Below is a small trained network, with its code and all its weights. Each question gives an input and a class and asks what happens when units are switched off, that is, made to give their printed mean instead of their output.

import numpy as np


def w(rows, s, z=0):
    codes = np.array(rows[::2]) - 128.0
    scale = np.full(codes.shape[1], s)
    scale[-1] = z or s
    return codes * scale


def f(y):
    return y / 2 * (1 + np.tanh(0.7978845608 * (y + 0.044715 * y**3)))


def log_softmax(a):
    a = a - a.max(-1, keepdims=True)
    return a - np.log(np.exp(a).sum(-1, keepdims=True))


def net(x, mask):
    res = np.array(x, float).reshape(1, 4) / 4 @ E
    y = f(res @ A[0][:, :-1].T + A[0][:, -1])
    res = res + np.where(mask, y, B[0][:, -1]) @ B[0][:, :-1]
    return log_softmax(res[-1] @ U[:, :-1].T + U[:, -1])


A, B = {}, {}
E = w([
[7,124,193,186,141,87,57],'x0',
[144,147,143,141,145,135,104],'x1',
[117,198,161,62,62,147,78],'x2',
[144,152,72,210,40,116,116],'x3',
],0.011)
A[0] = w([
[121,183,123,151,1,122,109,106],'neuron 1',
[110,183,143,32,121,86,103,120],'neuron 2',
[228,152,107,8,130,149,159,59],'neuron 3',
[239,129,27,143,110,124,157,144],'neuron 4',
[85,84,110,203,220,118,175,91],'neuron 5',
[92,106,95,218,136,89,129,1],'neuron 6',
[134,100,163,48,240,124,178,78],'neuron 7',
[56,118,205,49,128,129,86,82],'neuron 8',
],0.012,0.0081)
B[0] = w([
[136,97,106,103,145,120,50,216],'neuron 1',
[109,111,107,203,124,128,180,192],'neuron 2',
[104,116,137,105,136,92,3,233],'neuron 3',
[135,140,127,162,124,163,228,248],'neuron 4',
[121,135,121,87,112,114,42,194],'neuron 5',
[190,133,93,134,118,170,160,167],'neuron 6',
[143,130,72,162,79,140,44,200],'neuron 7',
[141,149,196,88,165,124,212,210],'neuron 8',
],0.015,0.014)
U = w([
[158,120,86,141,85,154,102,208],'0',
[63,121,154,101,132,73,72,171],'1',
[143,154,154,153,138,175,254,3],'2',
],0.011,0.0034)

Each question gives the input, the list of numbers given to net, and the class t.
The units are the neurons (one row each of A and B). Each row of codes is followed by its name. A weight is (code - 128) times the scale printed after its matrix; where a second scale follows, it is the last column's (A, B and U).
mask holds one flag per neuron, in row order. A switched-off neuron (its flag False) gives its mean, the last column of its row in B, instead of its output. The means were averaged over made-up inputs and are rounded, as every weight is.
A unit's drop is (log p(t) with every unit on - log p(t) with that unit switched off) / (log p(t) with every unit on - log p(t) with every unit switched off).
The circuit of an input: a set's keep is (log p(t) with only the set's units on - log p(t) with every unit switched off) / (log p(t) with every unit on - log p(t) with every unit switched off). Starting from all 8 units, units are removed one at a time, each time the one whose removal leaves the highest keep (on an exact tie, the one counted first), for as long as the keep stays at least 0.8.
units of the circuit, in order: the units of the circuit, biggest drop first
most important unit: the unit with the biggest drop
top k neurons: the k neurons with the biggest drops, biggest first
drop of u: that unit's drop, to one decimal
input [1,7,5,8], class 1: top 4 neurons => neuron 1; neuron 6; neuron 7; neuron 4
input [-8,-7,-3,1], class 2: top 2 neurons => neuron 4; neuron 1
input [1,1,3,5], class 1: top 2 neurons => neuron 4; neuron 6
input [-5,4,-1,8], class 2: most important unit => neuron 4
input [1,2,5,0], class 2: top 2 neurons => neuron 3; neuron 5
input [-8,-1,2,-1], class 1: top 3 neurons => neuron 3; neuron 6; neuron 2
input [8,2,3,-8], class 2: top 2 neurons => neuron 8; neuron 3
input [3,8,6,8], class 1: top 2 neurons => neuron 4; neuron 1
input [-5,3,2,-5], class 1: top 2 neurons => neuron 3; neuron 6
input [7,3,-6,2], class 0: top 4 neurons => neuron 6; neuron 3; neuron 8; neuron 1
input [3,-5,1,-8], class 2: top 3 neurons => neuron 8; neuron 3; neuron 1
input [0,4,-4,3], class 2: top 3 neurons => neuron 3; neuron 7; neuron 1
input [-6,-3,1,-4], class 1: drop of neuron 5 => -0.3
input [-7,-7,-5,8], class 2: drop of neuron 4 => 1.4
input [-8,3,5,-4], class 1: drop of neuron 4 => -0.1
input [2,-2,4,6], class 1: units of the circuit, in order => neuron 4
